(in the rows, 128 means zero)
Each row of numbers stands for one element and depends on some of the facts below. Use the named rows to name the rest.

There are 2 kinds of fact about the elements: ξ, χ.
{k832 k607 k964 k862 k79 k771 k306 k352 k121 k364 k709 k907 k604 k456 k492 k277 k464 k216 k706 k547 k900 k341 k338 k572 k234 k947 k465 k151 k632 k254 k25 k761 k44 k452 k666 k105 k463 k919 k457 k789 k337 k846 k138 k730 k828 k983 k768 k292 k227 k80 k224 k916 k674 k915 k665 k522 k212 k913 k131 k982 k953 k455 k425 k995 k840 k824 k765 k23 k749 k865 k930 k745 k891 k370 k773 k233 k132} ξ grobim
{k416 k739 k697 k764 k239 k800 k966 k359 k683 k660 k549 k680 k436 k354 k448 k295 k412 k603 k981 k83 k713 k757 k255} ξ stastol
{k606 k814 k201 k312 k117 k650 k17 k675 k381 k158 k179 k992 k728} ξ flatresus
{k240 k869 k440 k602 k408 k221 k720 k41 k977 k449 k473 k643} ξ vamak
{k24 k941 k931 k790 k500 k886 k746 k815 k843 k377 k690} ξ regrol
{k991 k542 k424 k246 k52} ξ trupuvo
k607 χ k981
k606 χ k666 k295
k964 χ k603
k240 χ k607 k800
k697 χ k255
k862 χ k992
k771 χ k789
k306 χ k697 k424 k234
k352 χ k117 k158 k80
k121 χ k941
k764 χ k665 k500
k364 χ k17
k814 χ k930 k522
k709 χ k665
k907 χ k233
k456 χ k761
k941 χ k158 k436
k931 χ k105 k255
k790 χ k832 k604 k947 k465
k239 χ k977
k492 χ k768
k800 χ k995 k216
k966 χ k463 k221
k464 χ k436
k359 χ k370 k931 k720
k869 χ k79
k201 χ k675 k680
k440 χ k992
k547 χ k745 k239
k900 χ k500
k341 χ k941 k216
k338 χ k832
k572 χ k117 k674 k121
k947 χ k352
k542 χ k277 k292
k465 χ k832
k151 χ k117 k436 k254
k632 χ k607
k25 χ k697
k424 χ k607
k650 χ k227 k408 k455
k44 χ k602 k815
k886 χ k865
k452 χ k749
k746 χ k709 k977
k666 χ k941 k991
k463 χ k233
k17 χ k709 k212
k683 χ k224 k83
k660 χ k424
k457 χ k745 k773
k789 χ k832 k604
k675 χ k212
k337 χ k800
k846 χ k995
k138 χ k632 k255
k730 χ k292
k246 χ k720 k337
k983 χ k457
k768 χ k436
k292 χ k212 k465
k227 χ k981
k549 χ k234 k728 k824
k224 χ k354
k674 χ k915
k843 χ k632
k915 χ k416
k381 χ k832 k607
k41 χ k773 k840
k158 χ k436 k800
k377 χ k919
k913 χ k824
k131 χ k982
k448 χ k706
k412 χ k832 k216
k449 χ k80
k982 χ k179 k862
k179 χ k607 k824 k465
k953 χ k919 k706 k800 k464
k473 χ k773
k425 χ k436
k643 χ k607 k739
k995 χ k216
k713 χ k158 k17
k765 χ k665
k23 χ k632 k352
k255 χ k981
k891 χ k983 k828
k690 χ k709 k436
k132 χ k650
k728 χ k440

Known rows:
[104  92 103 116 101  97 165 142 114 128 126 115 165 126 129 143 119 125
 158  93 105 120 118 115 134 147 129 137 150 111 110 122 122 107 148 139
 108 140 111 115 111 103 125 138  84 117 105 109 142 133 140 115 121 174]: k224
[152 126 145 164 115 149 140 105 122 171 138 119 162 162 116 118 163  77
 157 147 122 118 113 165 179 144 126  85 151 129 139 139 142 138 115 162
 166 117  92 144 143 102 143 164 112 106  96  99  91 104 143 127 159 105]: k425
[148 114 140 156 114 139 148 105 121 164 139 114 154 155 116 127 161  82
 157 132 122 119 106 166 176 147 124  95 149 129 134 144 142 134 118 166
 165 117  90 140 139  96 140 166 112 107 102 101  96 109 144 124 155 112]: k492
[151 127 131 156 104 142 151 113 134 163 142 116 154 157 112 126 156  82
 145 139 115 116 126 156 172 150 130  89 150 124 138 139 147 126 128 158
 157 126  93 144 149  97 138 158 113 110  92 111 107 109 137 123 149 114]: k666
[156 153 164 165 137 113 115 129 132 186 109 148 117 143 129 116 140 182
 106 128 165 110 144 147 142 139  62 106 101 124 217 139 165 239 111 149
 177 154 113 113 140 123 125 153  96 152 144 105 104 109 141 121 128 145]: k606
[118 145 129 130 121 102 125 121 160 118 136 133 141 129 155 134 125 102
 150 117 110 133 116 133  61 140 154 139 130 107  87 130  82  67 150 114
  98 107 134 153 165 110  99 123 133  98 119 102 116 114 144 144 137 159]: k277
[159 142 139 152 101 147 151 103 124 168 137 122 168 167 109 131 145  68
 138 145 114 116 127 157 169 154 143  92 158 122 141 140 141 121 132 144
 153 117  89 158 146  99 134 156 115 113  92 110  97 111 136 115 149 115]: k121
[136 168 160 154 105  94  93  90 195 110 140 128  22 132 108 121 160 121
 109 154 164 145 111 173 116 107  90 149 101 199  84 210 135 192 140 170
 124 118 181 128 148 102 133 177 136 148 184 153 191  75  69 131 141 148]: k790
[162 157 142 147 107 135 155 106 154 156 139 115 146 155 121 129 140  82
 126 132 110 127 133 153 145 166 141 108 145 121 118 150 124 106 130 137
 144 118 109 160 155  92 125 142 123 114 100 120 117 103 130 138 143 129]: k947
[ 99 101 156 131 161 156 114 145 112 111 119 170  77  95 122 100 126 159
  71 159 122 111 106 100 171 162 101 106 111 149 114 108 170 171 112 172
 172 170 155  88  70 138 167 108 201 120 173 169 193 146 114 147 101  95]: k359
[174 146  91 122 129 183 130 130 119 150 113 127 130 131 139 100  73 112
 121 187 175 172 151 115 104 107 122 120 154 102 116  97 152 172 154  61
 134 124 176 121 105 188  98  74 117 139 113 173 130 187  55 132 104 112]: k720
[110 105 172 106 151 118  89 157 121  84 102 128  73  84 140 119 171 161
  76 104  85 153 139  99 159 132 105 113  62 120 126 152 134 157  59 137
 113 150 131  95  87 106 187 115 172 149 248 201 163  84 141 106 107  60]: k549
[ 87 119  58 135 144 128 146 157 135 117 176 113 116 120 126 129 153 171
 176  86 140  90 161 119 189  85 137 171 128 138 122  99  94  75 129  89
 121 139  77 154 118 135 151 130 109 125  50  66 149 113 127 155 162 107]: k983
[130 174 164 145 156  82  71 136 159 151 115 166 120 123 178 120 129 194
 110 124 179 121 129 133  28 113  87 127  84 112 176 116  99 187 125 121
 125 121 143 121 180 127  77 124 133 136 171  85  79 118 160 150 141 178]: k675
[ 91 123 124 137 164 142  53 159 108  96 144 189 115 118 133 109 172 178
 123 152 157 109 147  90 152  84 139 101 106 148 132  47 106 138 114 125
 102 144  92  99 121 139 167 108 209 150 171  97 127 157 134 129 151  88]: k239
[112 130 101 111  79  88 108 119 118  89 124 138 106 145  81 152 114 138
 126 135 178 132 136 111 105  68 153 161 142 180 135 137 152 160 170 142
  62 118 145 116 127 154 126 150 110 186 155 144 142 176  85  64 128 181]: k815
[175 196 128 135 103 145 163 110 164 161 143 126 159 169 115 145 106  72
 102 148 111 125 153 132 102 158 182 121 167 113 119 127 124  66 165  98
 122 114 110 187 181 125 105 126 144 120  60 122 118 127 121 134 130 136]: k216

Rows to name:
No name comes twice in this set of rows, the named rows included.
[112 151 160 153 163  76  80 140 146 150 113 163  99 110 174 102 137 204
 127 111 174 115 120 142  58 126  50 125  75 120 170 139 113 213 122 142
 143 141 146 101 150 120  95 132 116 127 178  88 103  99 157 155 141 181]	k201
[132 114 117 113 132 154  74 110 122 143  67 112 135 153 117 168 135 189
 143 110 117 173 138 131  89  86 109 126 170 149 166 107 114 137 125 129
 110 151 182  77 113 165 163 147 120 188 112 135 180 144 165 141 100 148]	k52
[104 109 139 148 142 115  98 123 135 129 139 133 146 128 160 113 166 117
 183 131 132 119  76 161  95 129 115 110 124 130  94 121  81 109 118 157
 128 100 113 134 165  97 116 158 130  83 132  72  86 105 159 158 168 139]	k364
[146 181 134 123 111 114 147 115 181 134 138 116 136 151 134 143 109  94
 109 122 105 142 142 127  73 163 168 148 138 109  91 142  95  57 162  98
 101 109 138 179 176  99  96 120 138 112  92 125 138  97 123 154 139 150]	k604
[148 134 152  96 169 193  96  94 122 122  76  84 107 120 125 167  92 169
  89 131  92 180 128 146  74 102 119 152 142 159 166 139 137 106 107 113
 146 128 218 122 113 210 136 129 156 150 117 181 173 141 167 157  73 107]	k424
[166 137 132 141 102 149 156 110 116 162 134 118 179 167 103 138 135  73
 136 144 114 116 136 147 154 140 162 102 159 121 144 126 132 103 137 130
 138 111  81 158 161 114 132 142 114 121  89 105  78 129 143 109 146 119]	k254
[142 152 148 131 113 148  91 135 117 132 114 186 144 155 101 121 144 123
  79 165 123 127 168  72 147 136 161  74 138 126 150  67 147 146 133 134
 110 159  98 109 129 123 163 103 196 170 161 145 128 164 120 100 119 101]	k295
[173 110 101  88 131 121 104 142 115 114  73  71 130 110 156 110 131 113
 151 100 142 223 178 111 134  79 100 121  92  71 124 149 107 179  89  40
  75 115 140  96 100 135 145  93  73 164 208 202 100 113  86  81 108  77]	k440
[125 137 160 101 157 157 111 141 113  91 117 166 102 102 123 122  98 143
  47 164 114 124 138  76 114 146 156 127 109 131 130  88 154 115 119 120
 124 140 150 119 101 167 136  73 215 139 175 187 155 165 121 129  91  92]	k739
[140 178 183 145 173 106 130 132 168 148 118 132  57  99 156 108 101 200
  63 121 141 130 129 146  85 158  56 161  66 127 179 180 148 205 118 121
 189 139 179 132 139 139  91 116 131 121 158 146 150  97 134 171 108 142]	k381
[159 143 149 169 111 136 158 109 158 168 140 118 130 153 119 117 160  74
 139 143 110 120 114 169 171 175 117  90 145 127 116 165 142 134 131 168
 183 130 116 144 145  78 140 165 120 105  93 115 136  89 127 143 147 121]	k341
[105 146  42 118 132 137 154 154 134 113 178 115 135 135 114 146 132 165
 165  91 145  96 187 101 161  80 182 181 137 130 128  79  90  45 145  61
  98 137  70 172 136 158 136 120 118 144  39  65 132 140 123 148 150 110]	k773
[174 167 150 155  84 137  98  77 137 141 138 138 107 178  69 139 151  86
 101 190 182 124 137 165 141  80 148 116 142 187 151 151 171 189 151 161
 115  99 132 148 167 149 137 182 145 180 144 144  96 153  78  83 150 132]	k941

The same elements again, as new rows of numbers:
Some elements and their rows:
[140 145 127 178 134 100 152 126 127 113  79 149 106 102 133 128 138 111
 122 178 121 163 144 143 105 163 138 103 171  84 125 129 146 116 125 124
 151 161 130 140 131]: k201
[142 142 151 133 125 148 153 150 115 124  94 149 135  95 147 149 136 102
 113 192 160 116 119 124 119  96 159 152 172 135 124 120 154 135 144 124
  89 176 128 157 131]: k832
[144 112 131 198 133  79 159 125 122 118 121 137  91  98 144 133 138 130
 111 122 116 172 114 139 133 128 158  95 163  98 143 141 151 120 114 134
 112 171 139 146 131]: k683
[149 146 135 155 137 123 149 134 121 114 122 159 112  99 142 149 135 120
 118 164 140 161 127 137 107 116 149 141 172 116 127 117 153 128 140 135
 104 169 131 144 113]: k680
[144 136 149 108 123 131 156 137 120 114 125 137 111 101 145 142 132 107
 103 192 125  98  86 141 129 105 152 130 146 129 144 137 150 120 124 120
  62 160 148 134 136]: k919
[144 127 140 118 141 121 147 173 131 127  93 120 101 103 134 140 142 154
 117 100 135 157 126 157 118 120 143 129 158 127 158 148 149 124 120 117
  79 171 161 115  94]: k690
[142 127 148 132 127 108 154 153 126 120  77 117 106  98 128 132 136 112
 108 130 122 120 111 145 124 128 148 108 145 126 152 156 145 117 111 117
  95 167 149 127 130]: k846
[146 124 140 138 131 119 153 135 121 119 152 143 108  96 157 144 137 119
 105 158 138 147 117 147 146 107 163 127 165 119 137 136 154 127 122 134
 106 172 154 137 139]: k522
[144 156 137 119 138 133 160 153 118 120 126 139 109 111 124 173 126 124
  96 219 143 129  84 131 109  88 142 142 158 144 140 123 152 124 143 110
  21 164 128 147 122]: k436
[141 125 150 150 122 128 148 141 124 122  81 150 125  92 150 126 141 114
 130 139 130 121 121 142 118 125 155 124 168 119 138 141 151 128 123 128
 123 169 135 149 114]: k789
[143 126 145 123 127 109 160 145 122 120 107 122 107 101 133 143 134 125
 106 185 131 121  99 151 127 111 148 110 150 118 147 149 149 123 109 122
  72 168 150 134 132]: k674
[139 121 145 144 126 129 143 146 128 123  79 147 132  94 149 126 142 123
 128 123 131 135 133 144 117 122 156 121 172 128 140 143 148 125 124 123
 119 172 132 152 113]: k338
[142 131 151 133 128 123 153 153 125 123  70 130 121  95 131 137 137 114
 115 147 145 123 119 140 114 118 148 125 159 128 143 143 148 126 125 120
 100 170 138 144 125]: k947
[141 112 140 163 122 119 140 139 127 122  79 134 117  93 154 113 143 107
 117  79 106 114  97 138 133 137 172 111 159 131 146 155 148 114 123 114
 108 173 142 154 129]: k138
[141 110 134 156 119 127 143 141 126 123 116 137 113  94 163 119 142 106
 106  62 113 106  87 135 139 119 178 125 156 147 149 157 153 116 128 119
 103 168 146 147 124]: k931
[145 116 142 151 130 105 152 128 125 119 135 133 100  94 155 128 140 125
 119 132 123 148 118 152 141 133 158 113 160 107 141 148 151 120 117 136
 121 170 152 130 130]: k456
[144 134 137 173 126 122 153 139 119 116  81 148 116  97 138 139 133  92
 111 106 131 132  98 122 117 124 166 128 161 141 131 137 153 118 145 121
  93 163 128 155 133]: k739

Name these rows:
No name comes twice in this set of rows, the named rows included.
[136 113 150 170 123 113 153 168 127 128  30 123 110  92 138 119 146 136
 128  78 142 143 129 137 115 127 152 119 172 119 145 153 150 130 116 126
 117 174 141 150 104]	k790
[142 115 141 132 129 115 157 146 128 121 103 126 102  99 140 128 141 130
 113 122 124 120  98 147 129 118 152 119 151 128 157 159 150 122 107 119
  78 164 158 128 112]	k377
[142 155 129 164 142 118 149 145 125 121  78 141 109 108 130 151 134 121
 115 188 133 160 142 139  99 141 134 122 170 102 122 112 145 119 141 111
 103 165 125 143 128]	k17
[140 151 126 171 132 114 152 119 127 115  88 163 113 104 146 140 136 108
 125 227 127 152 136 137 102 147 137 118 177  90 117 118 147 123 137 127
 129 166 121 154 133]	k675
[144 111 140 164 126  93 140 130 137 117  76 134 135 104 162 127 141 109
 144 182 138 132 154 149 122 128 142 112 182  87 126 135 146 133 124 117
 154 177 128 148 114]	k542
[142 118 126 182 129 110 140 132 127 114 102 141 104  99 144 124 142 110
 110  55  91 135  91 137 129 136 170 105 153 137 150 155 149 106 127 116
 102 171 139 147 123]	k359
[146 124 132 175 133 100 156 120 122 113 131 144  99 101 142 140 136 112
 111 143 120 153  96 135 127 135 158 117 162 113 141 133 153 122 126 131
 106 167 137 144 127]	k757
[145 144 152 124 130 135 157 150 121 120  97 138 117  98 145 148 133 118
 124 207 157 135 126 133 114 110 145 152 168 109 124 115 151 137 143 131
 108 166 145 132 124]	k212
[135 135 126 202 123 112 150 120 121 120  84 158 121  98 150 133 138  94
 118 163 127 148 121 123 115 149 162 107 181 108 112 126 150 116 143 120
 134 172 114 169 151]	k728
[144 137 150 136 130 130 152 145 122 123  95 143 124  93 146 139 136 114
 124 169 151 146 136 138 118 115 152 145 172 116 125 126 152 135 132 136
 133 168 138 138 120]	k277
[149 118 138 115 138 103 145 134 135 113 129 129 131 110 147 152 131  99
 102 217 140 114 123 153 133  94 145 114 158 122 140 141 148 123 116 100
  77 170 137 139 136]	k991
[144 116 138 162 130 118 142 134 125 116 115 141 112  93 156 118 141 102
 116  86 113 124 109 141 142 138 170 116 154 132 142 156 149 114 126 122
 116 167 146 138 135]	k132
[149 149 146 111 136 140 149 141 124 113 143 139 112 102 143 150 133 122
 116 201 137 129 116 149 123 116 146 155 162 111 131 119 153 128 142 127
 101 162 158 112 123]	k665

